Below are the code and all the weights of a small trained network. Each question names an input and a target symbol and asks about switching units off, where a switched-off unit gives its printed mean instead of its output.

import numpy as np


def w(rows, s, z=0):
    codes = np.array(rows[::2]) - 128.0
    scale = np.full(codes.shape[1], s)
    scale[-1] = z or s
    return codes * scale


def f(y):
    return np.maximum(y, 0)


def softmax(a):
    e = np.exp(a - a.max(-1, keepdims=True))
    return e / e.sum(-1, keepdims=True)


def log_softmax(a):
    a = a - a.max(-1, keepdims=True)
    return a - np.log(np.exp(a).sum(-1, keepdims=True))


def net(x, mask):
    ids = ['ΓΘΞΦΨβδεζηλμπστω'.index(c) for c in x.split()]
    T = len(ids)
    res = E[ids] + P[:T]
    q, k, v = (res @ M[0].T for M in (Q, K, V))
    z = softmax(np.where(np.tri(T) > 0, q @ k.T / 4**0.5, -1e9)) @ v
    res = res + np.where(mask[0], z, O[0][:, -1]) @ O[0][:, :-1]
    y = f(res @ A[0][:, :-1].T + A[0][:, -1])
    res = res + np.where(mask[1:9], y, B[0][:, -1]) @ B[0][:, :-1]
    return log_softmax(res[-1] @ U[:, :-1].T + U[:, -1])


Q, K, V, O, A, B = {}, {}, {}, {}, {}, {}
E = w([
[197,164,55,123,219],'Γ',
[123,166,102,97,135],'Θ',
[151,158,24,147,175],'Ξ',
[205,175,35,124,178],'Φ',
[78,121,135,113,166],'Ψ',
[156,127,84,136,227],'β',
[120,105,109,147,254],'δ',
[163,139,144,94,152],'ε',
[135,120,168,94,170],'ζ',
[119,102,76,160,177],'η',
[57,91,46,192,104],'λ',
[128,113,54,168,103],'μ',
[100,83,176,128,109],'π',
[148,93,178,116,102],'σ',
[98,67,101,172,143],'τ',
[133,53,169,149,197],'ω',
],0.0086)
P = w([
[93,95,87,11,117],'0',
[90,190,138,133,145],'1',
[95,158,106,127,188],'2',
[133,98,102,112,139],'3',
[125,169,156,173,129],'4',
[131,120,109,151,173],'5',
[172,43,96,121,122],'6',
[161,146,160,229,137],'7',
[170,79,107,183,168],'8',
],0.012)
Q[0] = w([
[140,174,219,137,27],'h0',
[152,151,140,78,77],'h0',
[152,253,217,246,88],'h0',
[99,134,141,159,171],'h0',
],0.039)
K[0] = w([
[101,168,113,102,164],'h0',
[125,161,89,149,141],'h0',
[72,153,161,3,84],'h0',
[105,99,151,103,112],'h0',
],0.056)
V[0] = w([
[99,177,173,53,108],'h0',
[64,111,50,145,187],'h0',
[66,44,253,121,187],'h0',
[11,90,96,196,35],'h0',
],0.026)
O[0] = w([
[83,142,131,103,53,108],'h0',
[89,116,73,191,151,250],'h0',
[40,86,138,38,191,145],'h0',
[112,1,154,191,115,92],'h0',
],0.029,0.015)
A[0] = w([
[64,134,255,82,175,176],'n0',
[70,64,176,120,165,90],'n1',
[113,208,158,29,158,144],'n2',
[181,106,119,106,156,254],'n3',
[134,131,79,127,207,173],'n4',
[178,143,118,177,80,56],'n5',
[205,194,175,96,83,92],'n6',
[72,159,98,61,175,64],'n7',
],0.0096,0.011)
B[0] = w([
[184,79,125,143,38,200],'n0',
[136,180,147,38,162,198],'n1',
[137,152,254,180,146,221],'n2',
[51,150,36,165,99,170],'n3',
[120,130,193,97,69,254],'n4',
[179,112,133,31,134,178],'n5',
[34,89,124,103,189,158],'n6',
[159,106,17,162,185,233],'n7',
],0.015,0.038)
U = w([
[132,202,176,68,126,114],'Γ',
[104,196,124,78,2,203],'Θ',
[218,182,75,103,90,115],'Ξ',
[149,170,71,69,163,80],'Φ',
[107,108,20,111,146,113],'Ψ',
[159,228,85,163,128,134],'β',
[127,119,52,169,245,57],'δ',
[97,139,199,153,185,77],'ε',
[190,124,178,203,162,95],'ζ',
[34,96,117,207,57,255],'η',
[113,4,136,166,199,61],'λ',
[204,71,66,175,97,141],'μ',
[137,79,107,48,87,109],'π',
[148,128,221,108,48,228],'σ',
[46,83,188,74,150,150],'τ',
[219,97,152,88,230,89],'ω',
],0.0033,0.0072)

Each question gives the input, a string of symbols that net reads in full, and the target symbol t.
The units are the heads (4 rows each of Q, K, V and O) and the neurons (one row each of A and B). Each row of codes is followed by its name. A weight is (code - 128) times the scale printed after its matrix; where a second scale follows, it is the last column's (O, A, B and U).
mask holds one flag per unit, heads first, then neurons. A switched-off unit (its flag False) gives its mean, the last column of its rows in O or B, instead of its output. The means were averaged over made-up inputs and are rounded, as every weight is.
A unit's drop is (log p(t) with every unit on - log p(t) with that unit switched off) / (log p(t) with every unit on - log p(t) with every unit switched off).
The circuit of an input: a set's keep is (log p(t) with only the set's units on - log p(t) with every unit switched off) / (log p(t) with every unit on - log p(t) with every unit switched off). Starting from all 9 units, units are removed one at a time, each time the one whose removal leaves the highest keep (on an exact tie, the one counted first), for as long as the keep stays at least 0.8.
circuit, biggest first: the units of the circuit, biggest drop first
unit that matters most: the unit with the biggest drop
top k neurons: the k neurons with the biggest drops, biggest first
input ζ η τ η τ, target ζ: top 2 neurons : n2, n7
input ω Θ δ, target ω: top 2 neurons : n7, n2
input Ψ Θ τ λ ζ Θ η, target η: circuit, biggest first : n1, n5
input μ Θ Φ Ξ, target Ξ: circuit, biggest first : h0, n5
input η η Θ, target η: circuit, biggest first : h0, n1
input β β η Γ Θ Θ Θ, target Γ: circuit, biggest first : h0, n7, n6
input τ Γ η σ Θ ε, target σ: circuit, biggest first : h0, n0
input Θ μ β ζ Θ η σ ζ, target Θ: unit that matters most : n7
input τ β ζ η Ψ Γ Φ ε, target τ: top 2 neurons : n7, n1
input τ Θ μ δ ζ Ψ Θ, target δ: top 2 neurons : n7, n0
input Ψ τ λ ε Ψ Ψ, target ε: circuit, biggest first : h0, n2, n0, n5
input Θ β ζ μ Ξ ω ζ Θ, target Θ: top 3 neurons : n7, n2, n5
input μ β ω Θ, target ω: top 4 neurons : n7, n2, n4, n1
input Ξ η Θ Θ Φ β β μ β, target μ: circuit, biggest first : h0, n2
input ζ Θ Φ ω τ ζ, target ω: circuit, biggest first : h0, n7, n1
input ζ π Θ ω λ Γ σ, target Γ: circuit, biggest first : h0, n7, n6, n4
input η σ τ μ η π τ μ μ, target τ: circuit, biggest first : h0, n7, n1, n4
input β η Ψ Θ μ Φ ζ, target Φ: circuit, biggest first : n6, h0, n5, n2
input Ψ μ ζ μ β τ τ ζ, target Ψ: top 2 neurons : n4, n2
input ω η β η ζ, target ω: circuit, biggest first : n7, h0, n2, n1
input μ ω Θ η τ η, target τ: circuit, biggest first : h0, n7, n1
input η λ β Φ η Ξ, target η: top 3 neurons : n7, n1, n5
input ε μ η π π, target ε: top 3 neurons : n2, n6, n4
input η Θ ζ β τ, target η: top neuron : n7
input ζ δ Γ Θ η Θ, target η: unit that matters most : n7
input τ β ω δ Θ Ψ Θ Θ, target τ: circuit, biggest first : h0, n1
input ω β Θ, target ω: top 4 neurons : n7, n2, n1, n3
input Ψ Ψ λ ζ Θ ω τ, target τ: top 2 neurons : n7, n1
